Below are the code and all the weights of a small trained network. Each question names an input and a class and asks about switching units off, where a switched-off unit gives its printed mean instead of its output.

import numpy as np


def w(rows, s, z=0):
    codes = np.array(rows[::2]) - 128.0
    scale = np.full(codes.shape[1], s)
    scale[-1] = z or s
    return codes * scale


def f(y):
    return y / 2 * (1 + np.tanh(0.7978845608 * (y + 0.044715 * y**3)))


def log_softmax(a):
    a = a - a.max(-1, keepdims=True)
    return a - np.log(np.exp(a).sum(-1, keepdims=True))


def net(x, mask):
    res = np.array(x, float).reshape(1, 4) / 4 @ E
    y = f(res @ A[0][:, :-1].T + A[0][:, -1])
    res = res + np.where(mask, y, B[0][:, -1]) @ B[0][:, :-1]
    return log_softmax(res[-1] @ U[:, :-1].T + U[:, -1])


A, B = {}, {}
E = w([
[248,63,130,192,254],'x0',
[61,127,25,171,179],'x1',
[118,184,186,186,133],'x2',
[86,29,185,94,62],'x3',
],0.0087)
A[0] = w([
[76,46,96,77,94,206],'N0',
[153,193,55,152,165,166],'N1',
[55,177,169,140,50,156],'N2',
[158,172,67,152,156,108],'N3',
[143,109,130,235,213,249],'N4',
[97,229,135,149,101,253],'N5',
[250,95,236,144,192,182],'N6',
[136,3,88,130,113,145],'N7',
[33,159,157,137,77,219],'N8',
[126,199,174,68,61,202],'N9',
[139,229,31,142,136,152],'N10',
[126,42,92,81,114,189],'N11',
],0.011,0.0051)
B[0] = w([
[61,93,139,68,71,208],'N0',
[77,152,81,175,204,192],'N1',
[165,184,208,45,144,215],'N2',
[105,141,102,127,163,168],'N3',
[100,97,166,199,174,226],'N4',
[113,187,117,82,184,206],'N5',
[253,118,79,205,98,247],'N6',
[102,81,180,124,84,186],'N7',
[138,160,215,99,138,220],'N8',
[167,203,124,63,62,216],'N9',
[69,177,91,151,157,199],'N10',
[69,30,152,134,40,185],'N11',
],0.011,0.013)
U = w([
[199,129,43,125,64,133],'0',
[45,150,79,165,185,218],'1',
[139,173,178,58,117,41],'2',
[82,9,163,106,74,251],'3',
[182,54,140,207,145,45],'4',
],0.012,0.0018)

Each question gives the input, the list of numbers given to net, and the class t.
The units are the neurons (one row each of A and B). Each row of codes is followed by its name. A weight is (code - 128) times the scale printed after its matrix; where a second scale follows, it is the last column's (A, B and U).
mask holds one flag per neuron, in row order. A switched-off neuron (its flag False) gives its mean, the last column of its row in B, instead of its output. The means were averaged over made-up inputs and are rounded, as every weight is.
A unit's drop is (log p(t) with every unit on - log p(t) with that unit switched off) / (log p(t) with every unit on - log p(t) with every unit switched off).
The circuit of an input: a set's keep is (log p(t) with only the set's units on - log p(t) with every unit switched off) / (log p(t) with every unit on - log p(t) with every unit switched off). Starting from all 12 units, units are removed one at a time, each time the one whose removal leaves the highest keep (on an exact tie, the one counted first), for as long as the keep stays at least 0.8.
circuit, biggest first: the units of the circuit, biggest drop first
most important unit: the unit with the biggest drop
k most important neurons: the k neurons with the biggest drops, biggest first
drop when u is switched off: that unit's drop, to one decimal
input [6,1,3,-8], class 1: most important unit	N1
input [-3,7,-3,1], class 3: circuit, biggest first	[N0 N11]
input [5,-8,-8,-2], class 4: 2 most important neurons	[N9 N6]
input [-7,8,-5,1], class 2: 2 most important neurons	[N2 N8]
input [4,-1,-4,1], class 4: circuit, biggest first	[N6 N9]
input [-1,-2,-2,-4], class 1: 2 most important neurons	[N6 N2]
input [1,-2,8,2], class 4: 2 most important neurons	[N6 N0]
input [-6,6,0,-2], class 2: 2 most important neurons	[N2 N8]
input [3,-3,1,-7], class 1: 2 most important neurons	[N1 N10]
input [5,1,-7,1], class 3: 2 most important neurons	[N11 N7]
input [-2,-7,-5,2], class 3: 3 most important neurons	[N11 N5 N0]
input [6,-4,4,5], class 4: drop when N1 is switched off	0.0
input [2,-7,-5,-5], class 0: drop when N4 is switched off	0.2
input [3,-7,-1,-7], class 4: drop when N9 is switched off	0.1
input [2,-4,1,-1], class 4: most important neuron	[N9]
